Small tables with named rows and columns. After each table, cells are looked up by row and column.

Bakunu
         Fedu  Tiritiz  Lek  Gad  Padel  Goboro  Saludib  Fofe  Pof
Tutotof   207      209  211  157    166     201      169   181  204
Bamob     114      119  116  117    128      75       76    71   90
Poz       171      223  168  197    235     220      210   216  244
Kene      101      106   87  118     94     118      132    88   29

Bamob, Tiritiz: 119
Kene, Lek: 87
Tutotof, Goboro: 201
Tutotof, Pof: 204
Poz, Tiritiz: 223
Kene, Fedu: 101
Tutotof, Saludib: 169
Kene, Tiritiz: 106
Poz, Pof: 244
Poz, Fedu: 171
Kene, Pof: 29
Kene, Fofe: 88
Poz, Saludib: 210

Rebise
        Vek  Geva  Telil  Pomavib  Dupun  Tegatat  Zubor
Rere    100   162     50       47    126       81     48
Nez      90    50    164      169    107      141    147
Fug      81   191     75      169    220      206     41
Zozev    98   171     41       43    131       82     38
Zudo    127    26    186       95     39       53    193
Famad   137    74    132      203     89      170    162
Pimapi   13    56    166       54    143       61     76
Menimi  115   113    115      116    113      114    116
Tov     127    37    165      105     44       68    179
Gog      90    57    147      169    107      144    135
Rokuf    78    38    191      154    113      124    154

Tov, Vek: 127
Menimi, Tegatat: 114
Gog, Dupun: 107
Fug, Tegatat: 206
Pimapi, Tegatat: 61
Rokuf, Pomavib: 154
Zudo, Vek: 127
Fug, Dupun: 220
Nez, Tegatat: 141
Rere, Telil: 50
Rokuf, Zubor: 154
Rokuf, Dupun: 113
Tov, Pomavib: 105
Zudo, Tegatat: 53

Table Daf
,Riv,Pagoz,Rupi,Dolopo,Manad,Nur,Tigena,Tibag
Gos,44,25,42,94,18,56,80,49
Pusaz,62,55,58,51,54,51,37,59
Luk,48,30,44,57,44,56,49,48
Benage,49,59,46,55,52,53,74,49
Mudodi,44,55,48,58,49,57,51,59
Vepezi,60,26,44,55,47,52,57,42
Per,63,26,46,52,50,43,56,42
Nunemul,56,57,55,53,54,50,61,49
Vofa,62,43,57,51,52,51,39,54
Fev,45,60,46,61,48,53,60,61
Lufezek,63,52,57,43,60,45,57,45
Vis,44,64,59,51,58,57,57,59

Pusaz, Pagoz -> 55
Mudodi, Tibag -> 59
Vofa, Rupi -> 57
Lufezek, Nur -> 45
Per, Riv -> 63
Gos, Rupi -> 42
Vofa, Riv -> 62
Luk, Manad -> 44
Fev, Dolopo -> 61
Vis, Manad -> 58
Lufezek, Dolopo -> 43
Gos, Tigena -> 80
Gos, Nur -> 56
Fev, Riv -> 45
Lufezek, Manad -> 60
Fev, Tigena -> 60

Zegibab:
|  | Vuro | Zikoz | Sot | Fep |
|---|---|---|---|---|
| Tefu | 0.818 | 0.151 | 0.542 | 0.634 |
| Pagol | 0.588 | 0.341 | 0.523 | 0.613 |
| Selifub | 0.776 | 0.178 | 0.637 | 0.600 |
| Rolivi | 0.681 | 0.538 | 0.544 | 0.617 |
| Dorasof | 0.762 | 0.136 | 0.591 | 0.549 |
| Piva | 0.739 | 0.323 | 0.525 | 0.732 |
| Limaz | 0.628 | 0.248 | 0.397 | 0.562 |
| Gan | 0.727 | 0.211 | 0.381 | 0.637 |
| Gel | 0.781 | 0.496 | 0.794 | 0.624 |

Zikoz of Selifub = 0.178
Zikoz of Limaz = 0.248
Fep of Piva = 0.732
Sot of Rolivi = 0.544
Sot of Piva = 0.525
Vuro of Gan = 0.727
Zikoz of Gel = 0.496
Fep of Selifub = 0.600
Zikoz of Pagol = 0.341
Vuro of Gel = 0.781

Vina.csv
,Resado,Tiremi,Mivesi,Lasete,Kirorep,Soz,Tulin,Gom,Vil,Dasabe
Befofa,61.0,61.6,48.0,29.0,72.0,72.3,66.7,45.7,56.1,56.1
Vore,71.0,92.5,80.8,15.5,57.0,60.8,78.1,59.3,66.5,65.5
Girime,49.2,50.0,83.8,91.0,75.4,53.9,63.6,2.1,98.9,98.2

Befofa, Kirorep: 72.0
Vore, Lasete: 15.5
Befofa, Vil: 56.1
Befofa, Resado: 61.0
Vore, Tiremi: 92.5
Vore, Kirorep: 57.0
Vore, Dasabe: 65.5
Befofa, Tulin: 66.7
Girime, Mivesi: 83.8
Girime, Gom: 2.1
Befofa, Lasete: 29.0
Befofa, Gom: 45.7

Musago:
	Tomurem	Merin	Fofof	Bogeri	Mul	Doguz	Kanu
Kada	770	-662	-472	935	429	581	-191
Sagoni	-392	-521	152	-622	546	209	-475
Ruper	755	-452	81	210	368	808	933
Ruz	438	-563	958	-239	-649	236	785
Bom	327	-36	324	-139	526	946	-746
Kugufib	-568	534	689	319	66	55	-193
Bafisi	-258	510	-515	-211	148	698	-392
Fem	-464	875	-336	-638	-138	-800	-459
Lomovop	946	-190	283	-418	-136	-617	-678
Zopazi	-156	873	600	-754	287	297	-367
Vud	677	504	220	780	-255	-15	-667
Rezifo	438	834	-770	385	-97	562	-173
Numo	-813	-585	-658	-3	814	-104	411
Volal	-586	922	-194	763	728	217	539

Bogeri of Zopazi: -754
Bogeri of Fem: -638
Doguz of Kada: 581
Merin of Kada: -662
Bogeri of Ruper: 210
Merin of Numo: -585
Tomurem of Numo: -813
Kanu of Ruz: 785
Merin of Zopazi: 873
Which row has the largest Mul? Numo

